Here is a tiny trained network, its code and every weight. The questions are about switching its units off for an input and a target symbol, where a switched-off unit gives its printed mean instead of its output.

import numpy as np


def w(rows, s, z=0):
    codes = np.array(rows[::2]) - 128.0
    scale = np.full(codes.shape[1], s)
    scale[-1] = z or s
    return codes * scale


def f(y):
    return y / 2 * (1 + np.tanh(0.7978845608 * (y + 0.044715 * y**3)))


def softmax(a):
    e = np.exp(a - a.max(-1, keepdims=True))
    return e / e.sum(-1, keepdims=True)


def log_softmax(a):
    a = a - a.max(-1, keepdims=True)
    return a - np.log(np.exp(a).sum(-1, keepdims=True))


def net(x, mask):
    ids = ['ΛΩβζξτφ'.index(c) for c in x.split()]
    T = len(ids)
    res = E[ids] + P[:T]
    u = 0
    for l in range(3):
        q, k, v = (res @ M[l].T for M in (Q, K, V))
        z = softmax(np.where(np.tri(T) > 0, q @ k.T / 3**0.5, -1e9)) @ v
        res = res + np.where(mask[u], z, O[l][:, -1]) @ O[l][:, :-1]
        u += 1
        y = f(res @ A[l][:, :-1].T + A[l][:, -1])
        res = res + np.where(mask[u : u + 4], y, B[l][:, -1]) @ B[l][:, :-1]
        u += 4
    return log_softmax(res[-1] @ U[:, :-1].T + U[:, -1])


Q, K, V, O, A, B = {}, {}, {}, {}, {}, {}
E = w([
[252,126,173,251,185,245,113,245,244,173],'Λ',
[128,159,35,108,103,71,5,216,78,147],'Ω',
[90,148,46,75,56,78,15,161,140,153],'β',
[169,115,52,61,61,97,163,105,43,2],'ζ',
[227,54,59,114,219,176,58,43,43,179],'ξ',
[56,186,213,46,44,81,181,50,111,110],'τ',
[60,58,244,191,178,35,229,71,243,35],'φ',
],0.0054)
P = w([
[159,189,215,100,155,228,112,219,149,118],'0',
[128,204,139,108,145,149,66,153,144,54],'1',
[119,188,100,147,111,89,85,105,92,49],'2',
[105,123,73,129,95,38,81,56,57,88],'3',
[109,85,38,69,65,24,87,41,75,122],'4',
[115,33,12,33,41,3,132,17,68,171],'5',
],0.0044)
Q[0] = w([
[240,18,180,251,249,232,198,206,192,243],'L0H0',
[101,246,234,237,150,208,230,199,202,16],'L0H0',
[253,30,187,252,254,246,215,225,184,239],'L0H0',
],0.0054)
K[0] = w([
[217,237,117,81,117,253,56,250,92,190],'L0H0',
[144,207,221,121,193,233,183,248,232,59],'L0H0',
[230,242,130,96,129,254,57,249,106,192],'L0H0',
],0.0055)
V[0] = w([
[41,181,236,121,119,132,223,44,158,114],'L0H0',
[186,157,78,64,80,178,154,70,1,43],'L0H0',
[78,189,36,67,42,145,50,123,31,233],'L0H0',
],0.005)
O[0] = w([
[144,238,213,165,173,47,235,102,202,169,138],'L0H0',
[160,228,178,39,126,196,106,161,25,3,252],'L0H0',
[59,180,118,3,128,225,9,204,59,193,220],'L0H0',
],0.004,0.0022)
A[0] = w([
[53,184,187,58,59,118,141,81,89,56,197],'L0N0',
[179,82,13,68,137,152,24,152,25,77,251],'L0N1',
[207,138,168,172,174,239,79,240,153,194,188],'L0N2',
[249,193,158,181,255,217,84,140,92,144,176],'L0N3',
],0.0049,0.0028)
B[0] = w([
[68,141,190,65,46,79,166,99,136,64,200],'L0N0',
[159,104,33,92,142,137,25,134,61,103,255],'L0N1',
[177,102,226,206,171,215,157,150,239,148,139],'L0N2',
[228,80,153,140,223,253,119,95,98,153,136],'L0N3',
],0.0046,0.0083)
Q[1] = w([
[166,248,177,154,97,33,179,161,160,59],'L1H0',
[184,1,114,164,194,243,136,109,119,224],'L1H0',
[249,10,231,253,240,253,239,184,221,243],'L1H0',
],0.0054)
K[1] = w([
[32,255,217,163,115,18,200,169,216,79],'L1H0',
[238,108,53,184,252,247,33,238,103,213],'L1H0',
[188,201,120,189,243,185,81,239,170,151],'L1H0',
],0.0051)
V[1] = w([
[2,184,194,124,61,107,163,144,226,248],'L1H0',
[160,117,216,131,125,159,208,85,168,46],'L1H0',
[142,102,25,127,193,92,40,146,100,238],'L1H0',
],0.0043)
O[1] = w([
[27,237,53,58,102,18,118,222,192,144,5],'L1H0',
[162,104,107,85,70,110,181,138,225,39,146],'L1H0',
[103,120,169,204,225,148,99,83,63,254,8],'L1H0',
],0.0038,0.0022)
A[1] = w([
[39,192,120,44,93,169,63,249,98,100,14],'L1N0',
[197,90,252,165,182,165,182,111,169,88,2],'L1N1',
[208,46,186,208,227,185,130,33,98,219,73],'L1N2',
[227,57,225,242,219,217,144,60,99,228,90],'L1N3',
],0.0044,0.00099)
B[1] = w([
[12,180,249,3,36,172,140,212,45,82,254],'L1N0',
[156,223,160,41,180,244,48,213,86,183,153],'L1N1',
[230,224,95,45,216,64,216,97,174,92,233],'L1N2',
[252,233,71,69,230,84,184,115,204,81,241],'L1N3',
],0.0032,0.0056)
Q[2] = w([
[89,95,98,1,60,68,11,148,49,17],'L2H0',
[131,173,122,79,124,63,198,151,197,151],'L2H0',
[75,19,146,106,88,123,94,112,84,215],'L2H0',
],0.0048)
K[2] = w([
[109,131,161,31,129,9,209,7,69,167],'L2H0',
[76,141,243,213,92,75,141,220,253,183],'L2H0',
[103,26,107,64,112,86,99,74,6,201],'L2H0',
],0.0034)
V[2] = w([
[118,58,83,168,82,174,35,254,107,163],'L2H0',
[50,82,161,175,27,90,79,242,121,192],'L2H0',
[161,33,97,124,68,166,137,167,125,14],'L2H0',
],0.0037)
O[2] = w([
[157,110,180,137,202,163,35,104,168,225,19],'L2H0',
[183,183,154,58,220,160,35,173,177,185,3],'L2H0',
[254,85,207,128,95,196,92,8,200,43,166],'L2H0',
],0.0043,0.0055)
A[2] = w([
[7,134,210,163,186,175,46,229,116,253,253],'L2N0',
[174,107,33,175,78,62,199,57,120,48,246],'L2N1',
[12,32,108,170,45,111,174,155,49,94,153],'L2N2',
[142,229,101,163,222,157,83,133,96,244,207],'L2N3',
],0.0044,0.0015)
B[2] = w([
[35,47,193,151,205,45,32,191,112,209,156],'L2N0',
[67,55,112,184,127,48,68,178,177,221,255],'L2N1',
[129,248,68,205,234,254,217,153,43,194,202],'L2N2',
[135,233,77,125,231,131,197,216,177,192,159],'L2N3',
],0.0042,0.0088)
U = w([
[111,9,68,195,78,3,124,96,190,142,245],'Λ',
[74,103,184,138,195,105,93,196,119,169,144],'Ω',
[117,117,152,139,128,151,132,118,132,122,3],'β',
[198,221,101,148,183,209,166,125,156,142,150],'ζ',
[164,26,204,130,55,206,73,31,129,103,202],'ξ',
[63,139,133,233,113,218,175,138,74,135,92],'τ',
[110,211,118,28,116,157,175,193,111,79,42],'φ',
],0.0042,0.0033)

Each question gives the input, a string of symbols that net reads in full, and the target symbol t.
The units are the heads (3 rows each of Q, K, V and O) and the neurons (one row each of A and B). Each row of codes is followed by its name. A weight is (code - 128) times the scale printed after its matrix; where a second scale follows, it is the last column's (O, A, B and U).
mask holds one flag per unit, layer by layer, with each layer's heads first. A switched-off unit (its flag False) gives its mean, the last column of its rows in O or B, instead of its output. The means were averaged over made-up inputs and are rounded, as every weight is.
A unit's drop is (log p(t) with every unit on - log p(t) with that unit switched off) / (log p(t) with every unit on - log p(t) with every unit switched off).
The circuit of an input: a set's keep is (log p(t) with only the set's units on - log p(t) with every unit switched off) / (log p(t) with every unit on - log p(t) with every unit switched off). Starting from the 12 units with the biggest drops (on a tie, the unit counted first), units are removed one at a time, each time the one whose removal leaves the highest keep (on an exact tie, the one counted first), for as long as the keep stays at least 0.8.
units of the circuit, in order: the units of the circuit, biggest drop first
unit that matters most: the unit with the biggest drop
top k neurons: the k neurons with the biggest drops, biggest first
top k neurons in layer l: the k neurons of layer l with the biggest drops, biggest first
input ζ β ζ Λ ξ Ω, target τ: top 3 neurons -> (L2N2, L1N2, L1N3)
input φ Λ Ω β Ω Ω, target Ω: top 2 neurons -> (L2N0, L0N3)
input Ω ξ β β β, target Ω: units of the circuit, in order -> (L1H0, L0H0, L2H0, L2N0)
input β β φ, target Λ: units of the circuit, in order -> (L0H0, L1N0, L2N1)
input φ ζ β, target Λ: top 2 neurons in layer 1 -> (L1N0, L1N1)
input φ Λ β β Λ, target Λ: top 2 neurons in layer 2 -> (L2N2, L2N1)
input β β ξ, target ζ: top neuron in layer 1 -> (L1N3)
input β ζ β ζ ζ ζ, target ξ: units of the circuit, in order -> (L2H0, L0H0, L1H0, L0N1)
input Ω β τ β Ω Ω, target Ω: top 2 neurons in layer 0 -> (L0N1, L0N3)
input φ φ Ω, target Λ: units of the circuit, in order -> (L0H0, L1H0, L2N1)
input φ β β τ Ω, target φ: top 2 neurons -> (L0N1, L1N0)
input ξ ζ ζ τ τ ζ, target φ: top 2 neurons in layer 0 -> (L0N0, L0N1)
input ξ ζ β, target τ: top 2 neurons in layer 0 -> (L0N3, L0N1)
input τ Λ ξ τ β Ω, target φ: top 4 neurons -> (L0N0, L1N0, L0N1, L0N3)
input τ τ β β τ, target φ: top 2 neurons in layer 0 -> (L0N0, L0N1)
input β β τ β, target φ: unit that matters most -> L1H0
input β β Ω τ τ, target φ: top 3 neurons -> (L0N0, L0N1, L1N0)
input β β τ β ξ, target ζ: top 4 neurons -> (L1N3, L1N2, L0N0, L2N3)
input φ β Ω β Λ, target ζ: top 2 neurons -> (L0N0, L1N3)
input ξ β ζ β, target ξ: unit that matters most -> L0N2
input ζ ξ ζ, target τ: top 4 neurons -> (L1N2, L2N2, L1N3, L0N3)
input Λ ξ τ τ Ω Λ, target Λ: top 3 neurons in layer 0 -> (L0N3, L0N0, L0N2)
